Here is a tiny trained network, its code and every weight. The questions are about switching its units off for an input and a class, where a switched-off unit gives its printed mean instead of its output.

import numpy as np


def w(rows, s, z=0):
    codes = np.array(rows[::2]) - 128.0
    scale = np.full(codes.shape[1], s)
    scale[-1] = z or s
    return codes * scale


def norm(h):
    return h / np.sqrt((h * h).mean(-1, keepdims=True) + 1e-5)


def f(y):
    return y / 2 * (1 + np.tanh(0.7978845608 * (y + 0.044715 * y**3)))


def log_softmax(a):
    a = a - a.max(-1, keepdims=True)
    return a - np.log(np.exp(a).sum(-1, keepdims=True))


def net(x, mask):
    res = np.array(x, float).reshape(1, 8) / 4 @ E
    u = 0
    for l in range(3):
        y = f(norm(res) @ A[l][:, :-1].T + A[l][:, -1])
        res = res + np.where(mask[u : u + 5], y, B[l][:, -1]) @ B[l][:, :-1]
        u += 5
    return log_softmax(norm(res)[-1] @ U[:, :-1].T + U[:, -1])


A, B = {}, {}
E = w([
[128,113,138,138,133,127,125,138,124,139,123],'x0',
[128,140,120,131,127,125,137,127,136,120,130],'x1',
[133,121,146,129,117,126,126,124,117,129,128],'x2',
[129,130,133,106,125,132,119,119,127,119,126],'x3',
[118,125,120,124,121,132,126,125,120,127,142],'x4',
[126,29,53,72,122,47,204,136,160,59,38],'x5',
[2,138,218,179,224,108,143,49,44,67,131],'x6',
[138,148,155,48,137,80,209,133,214,243,206],'x7',
],0.0021)
A[0] = w([
[47,216,224,131,207,92,110,86,147,193,149,6],'0.n1',
[172,187,166,106,104,134,74,162,207,251,196,135],'0.n2',
[176,159,116,181,14,235,17,161,128,120,85,140],'0.n3',
[216,175,148,183,131,229,33,98,51,118,150,66],'0.n4',
[86,217,171,143,92,154,81,176,200,160,162,157],'0.n5',
],0.0027,0.0015)
B[0] = w([
[149,116,104,122,131,172,183,103,109,162,131,163],'0.n1',
[123,93,130,85,164,72,80,115,110,85,137,234],'0.n2',
[73,158,113,157,131,113,155,97,254,175,147,251],'0.n3',
[113,177,109,124,189,120,188,172,157,115,124,216],'0.n4',
[169,125,185,120,144,110,81,85,102,144,166,180],'0.n5',
],0.0063,0.0031)
A[1] = w([
[226,181,101,43,92,118,132,221,68,223,175,158],'1.n1',
[42,53,116,146,132,105,181,69,217,163,161,253],'1.n2',
[63,84,203,86,131,39,244,11,55,115,90,244],'1.n3',
[137,206,122,183,192,246,171,161,127,123,175,9],'1.n4',
[213,233,152,149,87,100,3,135,137,131,180,67],'1.n5',
],0.0031,0.00042)
B[1] = w([
[108,67,157,162,183,56,200,89,4,148,101,168],'1.n1',
[212,207,123,79,140,187,84,194,189,177,93,231],'1.n2',
[94,205,60,171,178,143,107,169,192,178,139,251],'1.n3',
[90,95,159,121,29,126,229,202,128,88,151,181],'1.n4',
[36,77,149,195,162,176,52,135,200,186,154,179],'1.n5',
],0.0043,0.0027)
A[2] = w([
[132,160,176,133,179,190,220,54,62,136,158,109],'2.n1',
[190,128,128,140,3,205,88,140,140,98,85,118],'2.n2',
[94,160,105,148,148,168,171,175,105,79,96,156],'2.n3',
[164,134,110,86,125,57,137,148,126,157,123,133],'2.n4',
[84,144,197,164,101,163,194,172,109,89,145,5],'2.n5',
],0.0049,0.0016)
B[2] = w([
[219,121,81,85,30,186,165,97,87,123,74,204],'2.n1',
[253,80,54,174,89,255,73,159,133,170,105,152],'2.n2',
[121,105,166,174,107,85,60,90,85,101,164,251],'2.n3',
[76,110,204,156,42,158,186,182,70,36,118,206],'2.n4',
[146,78,220,55,102,152,64,64,180,60,144,172],'2.n5',
],0.0048,0.0023)
U = w([
[76,252,86,156,197,148,155,201,253,200,143,254],'0',
[138,125,241,135,48,206,84,30,114,8,161,110],'1',
[255,54,17,190,53,224,73,193,147,107,34,68],'2',
[53,152,47,235,195,48,31,96,32,44,48,93],'3',
[133,37,218,78,217,30,47,99,114,212,223,72],'4',
[220,177,98,51,122,208,224,38,3,214,140,100],'5',
[124,47,138,44,82,28,227,233,57,79,57,116],'6',
],0.0069,0.0025)

Each question gives the input, the list of numbers given to net, and the class t.
The units are the neurons (one row each of A and B). Each row of codes is followed by its name. A weight is (code - 128) times the scale printed after its matrix; where a second scale follows, it is the last column's (A, B and U).
mask holds one flag per neuron, layer by layer. A switched-off neuron (its flag False) gives its mean, the last column of its row in B, instead of its output. The means were averaged over made-up inputs and are rounded, as every weight is.
A unit's drop is (log p(t) with every unit on - log p(t) with that unit switched off) / (log p(t) with every unit on - log p(t) with every unit switched off).
The circuit of an input: a set's keep is (log p(t) with only the set's units on - log p(t) with every unit switched off) / (log p(t) with every unit on - log p(t) with every unit switched off). Starting from the 12 units with the biggest drops (on a tie, the unit counted first), units are removed one at a time, each time the one whose removal leaves the highest keep (on an exact tie, the one counted first), for as long as the keep stays at least 0.8.
units of the circuit, in order: the units of the circuit, biggest drop first
top k neurons: the k neurons with the biggest drops, biggest first
input [5,-4,0,-2,0,8,3,7], class 0: units of the circuit, in order	(1.n3)
input [-7,-2,6,-5,7,-7,3,0], class 1: units of the circuit, in order	(1.n4, 2.n5)
input [8,-2,4,8,-6,7,-2,-1], class 2: top 2 neurons	(2.n2, 0.n4)
input [0,0,0,6,-4,0,5,1], class 5: units of the circuit, in order	(0.n1, 2.n1)
input [-7,-6,-5,7,-2,2,-2,0], class 2: top 2 neurons	(0.n4, 2.n2)
input [2,2,-7,8,0,-1,8,-3], class 1: top 2 neurons	(0.n2, 2.n5)
input [-4,2,6,-3,6,4,-8,5], class 6: top 2 neurons	(1.n1, 2.n4)
input [3,6,0,-8,0,-2,5,8], class 5: units of the circuit, in order	(0.n1, 2.n1)
input [1,-8,4,-1,2,-1,3,-3], class 1: units of the circuit, in order	(0.n2, 2.n5)
input [6,4,2,2,-1,0,7,-1], class 1: units of the circuit, in order	(2.n5, 2.n1)
input [-4,-8,-1,-3,1,-1,5,8], class 5: top 2 neurons	(0.n1, 0.n3)
input [-5,3,0,6,3,-8,0,1], class 4: top 2 neurons	(1.n5, 0.n2)
input [6,3,-4,-1,0,-5,3,2], class 5: top 2 neurons	(0.n1, 2.n1)
input [2,-2,0,-8,-8,7,-7,2], class 6: top 2 neurons	(1.n1, 0.n3)
input [6,-4,5,-1,-1,5,-1,5], class 6: units of the circuit, in order	(0.n3)
input [4,-7,3,2,6,-4,6,2], class 5: units of the circuit, in order	(2.n1, 0.n1)
input [-7,8,-5,-3,-6,6,8,1], class 0: top 4 neurons	(1.n3, 0.n2, 1.n1, 1.n2)
input [3,-6,2,-5,0,-4,4,-1], class 1: top 2 neurons	(1.n4, 2.n5)
input [-1,4,7,4,-8,0,1,-5], class 1: units of the circuit, in order	(0.n2, 2.n5, 1.n4)
input [8,1,8,-1,-1,0,2,-3], class 1: units of the circuit, in order	(0.n2, 2.n5)
